Up to rounding, each matrix moves every point onto a flat space through zero. How many dimensions does that space have?
[[ 0.44 -0.13  0.39 -0.28 -0.04]
 [-0.13  0.61 -0.16 -0.18 -0.40]
 [ 0.39 -0.16  0.56  0.11 -0.24]
 [-0.28 -0.18  0.11  0.83 -0.14]
 [-0.04 -0.40 -0.24 -0.14  0.56]]
 -> 3

[[ 0.34  0.14 -0.34 -0.11 -0.28]
 [ 0.14  0.86 -0.08 -0.17  0.26]
 [-0.34 -0.08  0.62 -0.31  0.13]
 [-0.11 -0.17 -0.31  0.66  0.29]
 [-0.28  0.26  0.13  0.29  0.52]]
 -> 3

[[ 0.93 -0.05  0.13  0.09 -0.18]
 [-0.05  0.96  0.10  0.07 -0.14]
 [ 0.13  0.10  0.74 -0.18  0.36]
 [ 0.09  0.07 -0.18  0.87  0.26]
 [-0.18 -0.14  0.36  0.26  0.49]]
 -> 4

[[ 0.62  0.09  0.11 -0.44  0.14]
 [ 0.09  0.79 -0.10 -0.06 -0.38]
 [ 0.11 -0.10  0.94  0.06 -0.18]
 [-0.44 -0.06  0.06  0.34 -0.14]
 [ 0.14 -0.38 -0.18 -0.14  0.31]]
 -> 3

[[ 0.30 -0.42  0.14 -0.14  0.00]
 [-0.42  0.62 -0.15  0.09 -0.18]
 [ 0.14 -0.15  0.59  0.32 -0.31]
 [-0.14  0.09  0.32  0.74  0.24]
 [ 0.00 -0.18 -0.31  0.24  0.75]]
 -> 3

[[ 0.99  0.03 -0.08  0.06 -0.01]
 [ 0.03  0.90  0.24 -0.18  0.05]
 [-0.08  0.24  0.44  0.41 -0.11]
 [ 0.06 -0.18  0.41  0.70  0.08]
 [-0.01  0.05 -0.11  0.08  0.98]]
 -> 4

[[ 0.99  0.03 -0.07  0.01  0.05]
 [ 0.03  0.92  0.21 -0.05 -0.17]
 [-0.07  0.21  0.46  0.12  0.43]
 [ 0.01 -0.05  0.12  0.98 -0.09]
 [ 0.05 -0.17  0.43 -0.09  0.66]]
 -> 4

[[ 0.13 -0.10 -0.06  0.04 -0.31]
 [-0.10  0.57  0.48 -0.05  0.00]
 [-0.06  0.48  0.41 -0.04 -0.07]
 [ 0.04 -0.05 -0.04  0.01 -0.09]
 [-0.31  0.00 -0.07 -0.09  0.88]]
 -> 2

[[ 0.02 -0.02 -0.06  0.11  0.02]
 [-0.02  0.03  0.08 -0.15 -0.02]
 [-0.06  0.08  0.19 -0.38 -0.05]
 [ 0.11 -0.15 -0.38  0.75  0.10]
 [ 0.02 -0.02 -0.05  0.10  0.01]]
 -> 1

[[ 0.88 -0.04  0.10 -0.04  0.30]
 [-0.04  0.78 -0.36  0.00  0.20]
 [ 0.10 -0.36  0.18  0.07 -0.05]
 [-0.04  0.00  0.07  0.98  0.10]
 [ 0.30  0.20 -0.05  0.10  0.17]]
 -> 3

[[ 0.70  0.30  0.27  0.13  0.18]
 [ 0.30  0.46 -0.01 -0.40  0.03]
 [ 0.27 -0.01  0.47  0.17 -0.38]
 [ 0.13 -0.40  0.17  0.64  0.15]
 [ 0.18  0.03 -0.38  0.15  0.72]]
 -> 3

[[ 0.72  0.00 -0.44 -0.03  0.08]
 [ 0.00  1.00  0.00  0.00  0.00]
 [-0.44  0.00  0.31 -0.04  0.12]
 [-0.03  0.00 -0.04  1.00  0.01]
 [ 0.08  0.00  0.12  0.01  0.98]]
 -> 4

[[ 0.57 -0.44  0.09 -0.21  0.03]
 [-0.44  0.49 -0.13 -0.18 -0.10]
 [ 0.09 -0.13  0.04  0.11  0.04]
 [-0.21 -0.18  0.11  0.87  0.15]
 [ 0.03 -0.10  0.04  0.15  0.04]]
 -> 2

[[ 0.40  0.27 -0.40 -0.04  0.04]
 [ 0.27  0.19 -0.28 -0.03  0.03]
 [-0.40 -0.28  0.41  0.05 -0.04]
 [-0.04 -0.03  0.05  0.00  0.00]
 [ 0.04  0.03 -0.04  0.00  0.00]]
 -> 1

[[ 1.00 -0.01  0.00  0.00 -0.02]
 [-0.01  0.75  0.00  0.01 -0.43]
 [ 0.00  0.00  1.00  0.00  0.00]
 [ 0.00  0.01  0.00  1.00  0.01]
 [-0.02 -0.43  0.00  0.01  0.25]]
 -> 4

[[ 1.00 -0.01  0.01  0.02 -0.01]
 [-0.01  0.91  0.14  0.24 -0.06]
 [ 0.01  0.14  0.79 -0.37  0.10]
 [ 0.02  0.24 -0.37  0.35  0.17]
 [-0.01 -0.06  0.10  0.17  0.95]]
 -> 4

[[ 0.93 -0.15 -0.02 -0.17  0.11]
 [-0.15  0.68 -0.04 -0.38  0.23]
 [-0.02 -0.04  1.00 -0.05  0.03]
 [-0.17 -0.38 -0.05  0.56  0.27]
 [ 0.11  0.23  0.03  0.27  0.84]]
 -> 4

[[ 0.00  0.03  0.03 -0.03  0.01]
 [ 0.03  0.42  0.33 -0.37  0.06]
 [ 0.03  0.33  0.25 -0.28  0.05]
 [-0.03 -0.37 -0.28  0.32 -0.05]
 [ 0.01  0.06  0.05 -0.05  0.01]]
 -> 1

[[ 0.85 -0.29 -0.11  0.17  0.04]
 [-0.29  0.12 -0.10 -0.09 -0.07]
 [-0.11 -0.10  0.80  0.19  0.31]
 [ 0.17 -0.09  0.19  0.09  0.09]
 [ 0.04 -0.07  0.31  0.09  0.13]]
 -> 2

[[0.54 0.02 0.13 0.10 0.47]
 [0.02 0.00 0.00 0.00 0.02]
 [0.13 0.00 0.03 0.02 0.11]
 [0.10 0.00 0.02 0.02 0.09]
 [0.47 0.02 0.11 0.09 0.41]]
 -> 1

[[ 0.33 -0.13  0.27  0.06 -0.36]
 [-0.13  0.77 -0.25  0.24 -0.19]
 [ 0.27 -0.25  0.43  0.33 -0.03]
 [ 0.06  0.24  0.33  0.73  0.17]
 [-0.36 -0.19 -0.03  0.17  0.74]]
 -> 3

[[ 0.14 -0.03  0.11  0.29  0.16]
 [-0.03  0.00 -0.02 -0.05 -0.03]
 [ 0.11 -0.02  0.09  0.23  0.13]
 [ 0.29 -0.05  0.23  0.58  0.33]
 [ 0.16 -0.03  0.13  0.33  0.18]]
 -> 1

[[ 0.07 -0.16  0.17  0.11  0.02]
 [-0.16  0.35 -0.37 -0.25 -0.03]
 [ 0.17 -0.37  0.40  0.27  0.04]
 [ 0.11 -0.25  0.27  0.18  0.02]
 [ 0.02 -0.03  0.04  0.02  0.00]]
 -> 1

[[ 0.92 -0.09  0.21  0.08  0.11]
 [-0.09  0.89  0.25  0.09  0.14]
 [ 0.21  0.25  0.44 -0.21 -0.31]
 [ 0.08  0.09 -0.21  0.92 -0.12]
 [ 0.11  0.14 -0.31 -0.12  0.83]]
 -> 4

[[ 0.91 -0.01  0.19  0.07  0.21]
 [-0.01  1.00  0.02  0.01  0.03]
 [ 0.19  0.02  0.61 -0.14 -0.43]
 [ 0.07  0.01 -0.14  0.95 -0.15]
 [ 0.21  0.03 -0.43 -0.15  0.54]]
 -> 4

[[ 0.99 -0.08 -0.02 -0.03 -0.02]
 [-0.08  0.01  0.03  0.01 -0.09]
 [-0.02  0.03  0.61 -0.46 -0.16]
 [-0.03  0.01 -0.46  0.46 -0.19]
 [-0.02 -0.09 -0.16 -0.19  0.93]]
 -> 3

[[ 0.75 -0.18 -0.16 -0.25  0.25]
 [-0.18  0.48 -0.40 -0.12 -0.21]
 [-0.16 -0.40  0.70 -0.12 -0.12]
 [-0.25 -0.12 -0.12  0.73  0.33]
 [ 0.25 -0.21 -0.12  0.33  0.35]]
 -> 3

[[ 0.32  0.01 -0.45 -0.11 -0.04]
 [ 0.01  0.00 -0.01  0.00  0.00]
 [-0.45 -0.01  0.63  0.15  0.06]
 [-0.11  0.00  0.15  0.04  0.02]
 [-0.04  0.00  0.06  0.02  0.01]]
 -> 1

[[ 0.85 -0.10 -0.26  0.21  0.08]
 [-0.10  0.74  0.12  0.40  0.07]
 [-0.26  0.12  0.10 -0.04  0.11]
 [ 0.21  0.40 -0.04  0.35 -0.14]
 [ 0.08  0.07  0.11 -0.14  0.95]]
 -> 3

[[ 0.17  0.08  0.08  0.03 -0.35]
 [ 0.08  0.85 -0.24 -0.23 -0.07]
 [ 0.08 -0.24  0.59 -0.39 -0.15]
 [ 0.03 -0.23 -0.39  0.62 -0.16]
 [-0.35 -0.07 -0.15 -0.16  0.77]]
 -> 3

[[ 0.89  0.02  0.07  0.15  0.25]
 [ 0.02  1.00 -0.02 -0.03 -0.05]
 [ 0.07 -0.02  0.95 -0.11 -0.18]
 [ 0.15 -0.03 -0.11  0.77 -0.37]
 [ 0.25 -0.05 -0.18 -0.37  0.39]]
 -> 4

[[ 0.92  0.04  0.08 -0.12  0.23]
 [ 0.04  0.98 -0.04  0.06 -0.10]
 [ 0.08 -0.04  0.93  0.12 -0.21]
 [-0.12  0.06  0.12  0.81  0.35]
 [ 0.23 -0.10 -0.21  0.35  0.36]]
 -> 4

[[ 0.99 -0.03 -0.03  0.10  0.00]
 [-0.03  0.91 -0.07  0.27  0.01]
 [-0.03 -0.07  0.94  0.22  0.01]
 [ 0.10  0.27  0.22  0.16 -0.02]
 [ 0.00  0.01  0.01 -0.02  1.00]]
 -> 4

[[ 0.78 -0.17  0.17  0.08 -0.33]
 [-0.17  0.79  0.04  0.31 -0.19]
 [ 0.17  0.04  0.04  0.05 -0.10]
 [ 0.08  0.31  0.05  0.15 -0.15]
 [-0.33 -0.19 -0.10 -0.15  0.24]]
 -> 2

[[ 0.35  0.08 -0.12 -0.18 -0.42]
 [ 0.08  0.91  0.25 -0.13  0.03]
 [-0.12  0.25  0.12  0.03  0.18]
 [-0.18 -0.13  0.03  0.10  0.20]
 [-0.42  0.03  0.18  0.20  0.51]]
 -> 2

[[ 0.74  0.34  0.18  0.10  0.18]
 [ 0.34  0.51 -0.19  0.03 -0.31]
 [ 0.18 -0.19  0.82 -0.28 -0.03]
 [ 0.10  0.03 -0.28  0.19  0.26]
 [ 0.18 -0.31 -0.03  0.26  0.74]]
 -> 3

[[ 0.09  0.17  0.02  0.11 -0.20]
 [ 0.17  0.53 -0.33  0.24 -0.22]
 [ 0.02 -0.33  0.68 -0.03 -0.33]
 [ 0.11  0.24 -0.03  0.14 -0.22]
 [-0.20 -0.22 -0.33 -0.22  0.56]]
 -> 2

[[ 0.00 -0.01  0.01 -0.03  0.03]
 [-0.01  0.04 -0.04  0.13 -0.14]
 [ 0.01 -0.04  0.05 -0.15  0.15]
 [-0.03  0.13 -0.15  0.45 -0.46]
 [ 0.03 -0.14  0.15 -0.46  0.46]]
 -> 1

[[ 0.15 -0.05 -0.27  0.19 -0.10]
 [-0.05  0.48 -0.26 -0.37  0.20]
 [-0.27 -0.26  0.80 -0.12  0.06]
 [ 0.19 -0.37 -0.12  0.67  0.17]
 [-0.10  0.20  0.06  0.17  0.91]]
 -> 3

[[0.14 0.21 0.16 0.08 0.20]
 [0.21 0.32 0.25 0.12 0.31]
 [0.16 0.25 0.19 0.09 0.24]
 [0.08 0.12 0.09 0.04 0.12]
 [0.20 0.31 0.24 0.12 0.31]]
 -> 1

[[ 0.03  0.11  0.10 -0.03 -0.09]
 [ 0.11  0.84  0.22  0.27 -0.02]
 [ 0.10  0.22  0.62 -0.42  0.06]
 [-0.03  0.27 -0.42  0.52  0.05]
 [-0.09 -0.02  0.06  0.05  0.99]]
 -> 3
